[  9 -22  -2  24  -4  -3   2  27  -1  16 -28  -6  -3 -45  20 -21 -25 -31
 -10 -56 -13   1 -27  -2  19  14  -7  48  15  13 -16  11  24  32  22  23
  41 -37  16 -33 -24]
Nadub
[  4  44   8  55   7  -7  12  44  16  33  -1   5  56 -37   4 -26 -48 -65
 -14 -69  14  20 -45  29 -14  20 -30  60  28  12 -29 -28  30  -2  42   7
  50 -48  -7 -42   7]
gufat
[-33  86  28  11  12  -6 -51  58 -56  12  79  -5  76 -17  24 -65 -12 -23
 -34 -92 -12   4 -13 -36   4  12   5 -13  23 -50  20  -9  -6  13  20 -14
  13  -8  51  -7  18]
Paz
[-11  32 -30  23 -16  45  34  -1 -18  -1 -97  14  -7  -6  16 -57 -19 -27
  -2   1 -16  38 -12 -22 -30  43 -19   6 -21   1 -18  64  63  -3  48  24
  63  12  31 -19  -2]
mema
[  6  -9  11  13 -10 -20  -4  24  10   0   4 -32   0 -36  11   6  -7 -54
  -4 -54 -14  -6  -9 -15 -26   8  20  36  -9   1 -28  -3  46  35 -19   5
  19 -28 -44 -43 -26]
gof
[-16  -5  -8   4 -17   4 -64  33 -12  23 -18 -30  -1 -14   2   7 -29 -39
 -27  32 -22   3 -19   1  39  -3 -32  27  26 -48  38 -12 -10  52  12  -6
  -1  13 -30 -58  -2]
gufat
[ -3  30  17 -20   5   3  20  25 -55  32  43   6  42 -10  34 -26 -16 -46
  -1 -40  22 -22  -2  -6   2  21   7   9  -7   7  29 -21  16  34 -19 -18
 -23   9  22   5   0]
mirok
[ 21 -20  -1   8 -16  -6  -1  25  -5  16 -22 -18   8 -34   7 -11  -3 -36
  -6 -38  -9   8 -10 -28 -15  33  16  27 -15   9 -20   5  38   0 -10  10
  37 -21 -21 -36 -10]
vipaf
[ 16  -9 -16  29 -20  -7 -17  43   8  21 -20 -19  35 -49   8 -26 -16 -45
   5 -33  -2  13 -36 -10 -11  19  -9  49   3  -3  -7   9  33  -8  20   6
  38 -49 -33 -39  -7]
gufat
[-21  -5  19 -18 -16 -19 -42  40 -22  22  -7 -14  -9 -15   9  24 -26 -46
 -27  46 -19 -12 -20   9  50   0 -39   7  -2 -16  28 -44 -19  51   8  -6
  -4  17 -33 -38 -12]
peve
[ -8  31  18 -22   5  -1  27  13 -36  22  17  -8  36 -27  22 -74 -43 -58
  -9 -28   2 -36 -17  -7  10  36  -4   4 -21 -28  20 -29  15  10 -21 -18
  -2  -7  16 -38  -2]
gof
[ 15   0 -14   2 -13  -1   3  28  -8  13 -40 -19  -3 -34  -4 -18 -10 -37
  -2 -50  -7   3  -7  19 -25  29 -16  24 -17  20 -30 -16  11  29   7  -1
  42 -31  -9 -42 -27]
gof
[ -8  20  -2 -20   7   3  23 -11 -46 -15  -7 -13   5  -3  16 -37 -53 -16
  -5  17   8 -30  -9 -17  10  39  26  -4 -34 -22  16   6   9  43 -29 -10
 -34  31 -26 -30   4]
peve
[-18 -16 -11   7  -7   4 -62  64 -24  14 -20 -22  20 -22  13 -41 -11 -17
 -16  42  -4 -13 -45   4  21 -15 -46  16  10 -37  47  18 -15  53  24 -21
  11  -9 -36 -21  37]
gufat
[-11 -33  -1 -16 -17 -18 -74  23 -37  31   2 -46 -18  -3   9  13 -17 -22
  -6  37 -22 -26 -31 -10  50 -17 -31   7 -14 -32  21 -30 -12  54 -29 -17
 -12  17 -54 -40   6]
sas
[-12  46  19  41  -1  12  52  40  32 -29  16   7  18 -56  25  -9 -47 -45
 -30 -84  12   5   2  -8 -42 -25  33  50  29   3 -28  25  67  61  31  16
  29  18  50 -37  -1]
mirok
[-13  33  23   1  14 -11  11  -2 -32   6  24   4  13  -6  36 -54 -52 -32
  -9 -37  11 -39 -18  -6  19  28   6  16  -3 -18   9 -14   1  35  -2  -1
 -16  15  25  -7  10]
Nadub
[-12 -34  20 -13 -18 -19 -56  21 -42  33  14 -45  -9  -6  22  20 -16 -46
 -27  22 -25 -24 -14  -6  38   6 -11   2  -5 -19  29 -28 -15  62 -12 -17
 -12  30 -25 -34   7]
vipaf
[ 25 -10   8   5 -22 -15   2  20   1  33  -6 -24   2 -40   6   5   9 -35
  -4 -52  -7  -7   0 -15 -19   4  15  32 -16  12 -17   1  37  33  -5  11
  33 -38 -16 -42 -24]
vipaf
[-23 -34  26 -11 -27   1 -46  43 -21   9   9 -27 -22 -22  20   4   7 -30
 -14  25 -30  -7 -19  -7  31  -2 -21   4   4   4  29 -21 -26  43   8 -15
  -3  10 -18 -10   0]
peve
[ -6 -20  -4 -15 -20 -11 -45  22 -19  34  -5 -19 -20  -3   5  12  -4  -1
 -26  26 -28 -13 -11  -7  40  -3  -7  21  24 -22  13 -23 -10  55   8  -8
  -5  12 -40 -33 -14]
Kulo
[ -6 -27  -1  -6 -15  -7 -72  39  -6  23 -23 -32  -4  -3   6 -11  13 -12
 -15  39 -17 -15 -13  16  49  -6 -34  16   4 -12  29 -49 -29  28  -3 -11
  15  -1 -56 -31   3]
Paz
[  9 -16 -13   0 -21   7  20  46  -8  -2 -31   3  10 -44  27 -15   2 -34
   6 -31  10   4  -3   4 -36  22  -6  35 -14  38  -2   8  34  18  29   6
  46 -14  -3 -11 -21]
mirok
[  3   1   7  43 -11  13 -10  46   4 -11 -11 -10  11 -36  15  -5 -12 -39
  -4 -44 -10   0 -32 -21 -13  21   9  38   1  11 -39  -5  33  21  16  20
  52 -28 -11 -17 -18]
gufat
[ -2  22   0 -24 -14  -7 -80  11 -69  23  11   2 -18  -9  12   3 -11 -11
 -13 -11 -40 -51 -11  -4  52  -3 -25  21  28 -54  10   7  -7  28 -23 -19
   3 -24  -2 -14  22]
sas
[ -2  37   6  -3   0   9   6  16 -67  29  -3  15  44 -10  14 -58 -22 -34
   3  -9   2 -26 -13 -16  17  38   0  -1  -4 -33  24   8  18   9  -1 -14
   2 -11  38  -5  21]
gufat
[ 13 -29   4  26 -11  -2   7  21  -3  -7  30 -34  -8 -46  27   4 -14 -17
   5 -65 -10 -17 -37 -20 -12  10  34  39 -14  31 -35  15  29  56 -18  14
  30 -32 -34 -24 -19]
sas
[-23 114   0 -40  10  -6  50 -39  15   1  -3  39  20  10  62 -52 -61 -23
 -17 -36  49 -32  19  45  -5  26 -27  12  23 -33  39 -12   3   5   8 -33
  11  35  11  21   5]
mirok
[-17 -36   5 -21 -16  -3 -57  22 -28  16 -16 -30 -26  -2  10  20 -17 -35
 -28  32 -35 -16   3  18  33   2 -22   8   8 -33  35 -23 -20  70 -10  -8
  -3  15 -39 -51 -15]
gof
[-16  38  23  -3   9   1   3   9 -43   3  41  -1   6   0  27 -44 -29 -31
   1 -25   5 -37 -22 -18  10  28   1   5 -11 -21   7  -2   5  44 -33  -9
 -12   9   3  -2  10]
sas
[-17  57  31  -1  12 -13  -1  24 -39   4  50   8  16  -6  13 -40 -35 -26
  -8 -30   5 -37 -13 -19  21  31   2  -3   2 -23   9 -24   7  35 -19 -11
  -9   9  17  -4  10]
sas
[-10  45  18 -26   5  -3   3   2 -78  22  13   1  13   9  24 -42 -17 -34
 -18 -16  -1 -23  15 -23   2  45  12 -19  -2 -36  38  12  16  49 -32 -23
 -19  17  14 -14   6]
vipaf
[-11  33  11 -12  10 -18  12   5 -32  -8  31  16  26   1  31 -14 -23 -19
 -13 -12  11 -24 -10 -15  -2   4  20  -4  -4 -29  -3  -1   9  21 -15 -10
 -23  15   0   5   2]
Kulo
[-51  54  29   2   4   7 -31  15 -22 -17  30 -19  -7  -3  27 -66 -36 -38
 -34 -41 -12  14 -34  -9  -1  21 -10  -1  19 -63 -28 -12 -20  10   0   4
 -17  31   1  -7 -13]
Nadub
[ -1  15  27 -14  -2 -19   8 -16 -27  10  34 -17  14   0  26 -10 -38 -51
  -6 -13  12 -36  16  -6   7  31  22  -2 -19 -35  32  -7  12  38 -33 -14
 -25  26   8 -29 -12]
vipaf
[ -4 -13   2  -3 -26   6 -50  33 -44  39 -10 -17 -22  -9   8 -12 -13 -36
 -22  49 -30 -13 -19  14  43  11 -40  11   0 -17  23 -11 -11  54   9 -10
  -3   6 -23 -38  -4]
mema
[  5  12  -2  31  -5  -6   0  52   0  -2  -7 -20  29 -38  11 -45  -8 -33
 -15 -42  -4   8 -13 -11 -15  23   6  47  10  16   2   7  24  35  12  10
  42 -12 -15 -39 -13]
Paz
[ 19 -27   5  27 -18  -4  17  -3  11  46 -21  -9  -1 -37  36  -6 -21 -30
  10 -50  -4  -9 -10   7  20 -18  -3  44   6   8   4  -3  42  31  22  25
  24 -68   2 -42 -35]
Nadub
[-12 -48   3 -10 -31  -4 -65  14 -39  37 -23 -46 -24  -2  29  17  -5 -43
 -18  36 -33 -14 -18  10  36  -4 -30   8   3 -24  28  -4 -21  48  -4 -11
  -6  11 -35 -23   8]
vipaf
[-18  80  11 -18  14  -7  12  19 -58 -31  12  29  40  -7  21 -64 -26 -12
 -32  -7   2 -43   5 -12  26  70  11 -11  10 -27  33  18   9  33  11 -18
  32  19  34  -3   4]
Paz
[-17  40  29   6   9 -23 -21   4 -55  -2  38 -17  27   6  20 -30 -49 -57
 -21 -33  -5 -24 -11 -25  23  28   4 -15  -8 -30   6 -38  -6  16 -31 -16
 -27  18  -7 -35  11]
vipaf
[ 12  -3 -11  27 -14 -24   8  53  -2   4 -29 -20  26 -52   8 -11 -19 -58
   7 -37  11  17 -38  10 -13 -14 -29  30 -13  35 -13  15  13  27   9  -1
  19 -42 -11 -23  -9]
peve
[-18 -20  21  -1 -17 -26 -52  36  -8  42  26 -18  -2  -8  31  13 -12 -42
 -24   5 -17  -9 -24  13  37  -7 -15  23  31 -35   9 -29 -15  44   0 -17
 -20   9 -29  -5   8]
Kulo
[-16  49  12 -23  14 -21  18  17 -58  -8  27  12  19 -15  26 -43 -33 -25
 -22 -46   6 -31   1   1  10  56  14   6  14   8  10 -12  -6  41  -4 -27
  -5  31   9   5  15]
mirok
[  3  18  -2  33   1 -18   8  48  -5  23  -6 -17   8 -40  14  -6  -8 -35
   9 -58  -1   5 -33 -14 -21   3  -4  33  -1  22 -29   5  48  40   4  16
  26 -37 -13 -10  -5]
sas
[-14  43   3  20  -1 -12 -15  16  -4 -33  42 -33  47  -4  13 -38 -29 -31
 -20 -24  14  -8 -27 -11   9   5  18  11   2   0  12  11 -22  32 -11  -3
  -8  23 -12  -3   1]
Paz
[ 16 -12 -13  23 -21  17   8  42  24   2 -13  -5   4 -43  16  -2   1 -12
 -11 -53  -2  11 -19 -27 -29  -5  30  47   5  22 -30  26  40  47  20  21
  34 -26   0 -18 -13]
Kulo
[-10  49  -4 -17  19 -50 -25  10 -85  61  10  21  20  -7  21  26 -21 -25
 -32  22 -35 -31  -9  13  59   9 -40   5  37 -25  50  14  13  49  28 -14
  -7  -8   5 -17  13]
mema
[-12 -14 -20 -14 -16  47 -42 -15 -55  25 -28 -48 -40  14  30  17 -18 -24
 -15  30 -31  -6 -35   7  38  21 -24 -11 -23 -18 -17   4   2  57 -14 -16
   0  32 -21 -19 -24]
mema
[  4 -16   1  18 -22   0  -5  25  23  13 -11 -28  24 -51  40  -7  25 -41
  -6 -58 -12   4 -25  -6 -10 -13   2  49 -11  28  -2  12  19  23  19  22
  63 -41  -5 -23 -16]
Paz
[-16  61  26   4  25 -12  26   2 -30   2  35   3  25 -19  16 -46 -51 -62
 -30 -28  -4 -18 -31  -4  31  29   0   5  -6 -43 -22   2  21  18 -37  -6
 -11  16  11 -32  -6]
mema
[-17 -22  -2   6 -17  -8 -58  30 -23   0 -16 -32 -10   1  18   8  -9 -15
 -29  46 -24 -10 -12  30  35  -9 -23  15  18 -17  21 -21 -31  53   7  -4
  10  24 -50 -32  -7]
Paz
[  5   9  -8   5 -10   5  16  50  -2  11 -20   2   6 -47  24 -20  -7 -33
  -6 -52   2   4 -10   5 -33  21 -14  52   6  28 -20  -6  35  19  31   9
  47 -15  -8 -22 -20]
mirok
[-11 -29  -1 -10 -14 -13 -48  25 -40  41 -22 -22 -15  -9  20   1 -26 -21
 -27  33 -28  -9 -31   8  57   2 -33  23  24  -9  24 -38 -10  42  14   1
  -2   1 -41 -33 -17]
Nadub
[-17 -42   9 -19 -31   1 -57  21 -23  17 -14 -39 -36  -1  10  19  -6 -43
 -25  45 -37 -14 -11  17  32   6 -20   8   2 -27  14 -20 -18  60 -12  -9
  -6  16 -59 -37 -15]
gof
[-28  32  28  -3  14  20   3   7 -29  -5  24   3  30 -14   2 -34 -24 -42
 -24 -14  -9 -10 -11 -31  28  29  21  -1   2 -65  16  15  16  28 -15   0
  -5  17  34 -40   9]
gufat
[  4   7  -5  12 -19  -3   7  32   5   6  -8  -5  10 -51  33  10  -2 -49
  -3 -65  -1  -1 -18   3 -23 -12  -6  52   2  26 -28  13  38  27  27  13
  40 -34  -7 -21 -13]
mirok
[-10   3  33 -21 -37 -11 -63  43  10  13  -9 -25 -55 -16 -13   8   2 -71
 -29   9 -30 -38   1  16  52  21 -61  24  -8   0   4 -88 -42  82   0  -2
  40 -11 -40 -76 -66]
gof
[-16 -34  29   0 -17 -23 -38  57   1  -3  48 -24 -10 -26  36  43 -25 -32
 -35  11  -9 -24  -6   0   9 -53 -16  33  11  21  26 -73 -22  72  15 -12
  -3  61 -28 -44  -6]
mirok
[-13  -5  -5  -1 -11  11   1  24  32  -3 -20 -32  -4 -37  37 -23  -3 -62
  -9 -54  -7  27 -17 -15 -39  11 -17  32 -13  -5   5  18  20  35  -3  10
  38 -12 -26 -39 -37]
gof
[-24  -9  -7  -1  -6   9 -53  30 -36  19 -53  -3 -14   7  -6  -4 -15 -27
 -13  62 -24   5  10   5  34  38 -40   6  25 -59  49   1   7  39  28 -10
  11  23 -13 -48  -5]
gufat
[-13 -27   4  -1 -16  -3 -56  24 -19  54 -17 -33   1   0   6   8   5 -32
   1  36 -18 -10 -13  -2  32   0 -30  20   3 -33  46 -17  -2  43  14  -6
   3   6 -24 -30   0]
gufat
[  3 -18  -7  24 -10   9 -12  42   5  17 -40 -26   7 -43   0  -5   4 -43
   3  -7 -11   5 -30  -4 -12  14  -3  46  -5  -5 -16  -4  43  18  12  20
  32 -41 -37 -45 -20]
gufat
[ 10  -2   5  19  -1  -1   9  41  -8  21   2 -15  15 -42  -8  -6   8 -46
  -6 -20 -13   9 -19 -21  -6  14   1  33 -14  12  -7  26  57  30   4  17
  29 -23   6 -37 -35]
mema
[ 15   8   4  21 -30 -13  -8   8   3   6 -41  14  -1 -19  -9  49 -28 -31
 -23   2 -13  -2 -16  63  36  -6 -34   7  22 -25 -73   1   7 -28  26  17
  69 -39  12 -12 -46]
vipaf
[-14  49  50  -3  13 -28  -5   0 -42  -5  56   9  19  -8   9 -30 -31 -51
 -32 -61  -8 -41   9 -14  14  17  19   7   4 -44   1  -3 -12  36 -32  -4
  -7  19  40 -31  20]
vipaf
[  4 -13 -13  -4 -12  10   7   4  -8  16 -43 -16  -4 -32  14   1   2 -33
   1 -47 -10   7  -8  -3  -5  -8  -1  35 -15   1 -36   0  38  10  -6  11
  30 -20 -20 -45 -19]
mirok
[-18  -5   3  -3 -16  -7 -64  32 -26   3  -5 -22   0   2  18   5   0 -12
 -26  32 -19 -19   3  23  34   2 -12  10  20 -21  43 -10 -29  59  14  -4
  10  20 -19 -10   0]
Paz
[ -6  15  -7   1 -14 -48 -69  14   9 -78 -35 -48 -21  -8 -55  47 -53 -67
 -25  43  12 -35  15  45  14  26   4   2 -45 -10  -9 -66 -40  62 -15  32
 -26  11 -75 -95 -52]
vipaf
[ 46   1 -16   9 -33  36  29  24   0  32 -32   8  15 -57  -5 -54  -5 -30
   6 -20   0  -6 -31  19   8  39  -7  42  -9  28 -27  19  48 -28   6   5
  51 -85   0 -23 -27]
mema
[  3   6  18  43   5  19 -12  44   7  29  12 -14  17 -42  22   2  -9 -59
  -3 -85 -11  -1 -39 -11   1  23  -3  58  12  -2 -41 -10  37  33   8  16
  49 -48   7 -28 -16]
gufat
[-18  84  -4   8  40 -18  22  19 -47 -53 -26  21  48   7  -6 -84 -54   9
 -43 -14  15 -20 -21  -5   9  36  15 -12  -5 -27 -34   6  -1  16 -16 -12
  35  49  -6 -16  38]
Paz
[-11 -55   0 -22 -28  23 -52   1 -61  39 -40 -55 -37 -10  -1  -3  -6 -31
 -25  44 -48 -23 -19  24  51  19  -7  12   9 -33  12   1 -14  52 -16  -9
  -7   3 -27 -43   4]
vipaf
[ -8  15   5  27 -23  15 -10  46 -28  20 -10 -21   7 -37   7 -32 -23 -55
  -7 -35 -20   6 -43 -12  -2  30   5  39  10   5 -24   9  48  35   2  19
  25 -37 -16 -22   1]
sas
[  8  -6  12  39 -18  -4 -16  34  29  18   7 -19  14 -35   9  12  -5 -59
   0 -49  -4  19 -19 -20 -24  -8   0  52  -4  -1 -21  -6  27  24  12  17
  29 -15 -12 -50  -9]
gufat
[ -6 -30 -24 -15 -29   9  55   8 -40  55 -63   4   8 -60  89 -35   0 -43
  19   2 -13 -21 -37  39   4  -8 -69  27 -12 -12   4  49  46  -8  57  -3
  71 -57  16   0 -38]
mirok
[  9  37  20  -9   4 -27   7  -2 -40   8  30  16  -6 -15  40 -13   0 -10
  11 -76  -8 -38  -2 -34 -10   8  11   9 -26 -14 -38  12   4  21 -29 -10
   7 -11   3  12   4]
peve
[ 17  14  -6  20  -3   0  16  32   4  14 -12  -6   5 -45   2 -14  -6 -31
  -7 -29  -8   5 -18 -13 -14  10  -5  33 -14  16 -23   8  50  18  13  16
  37 -26  -5 -44 -30]
mema
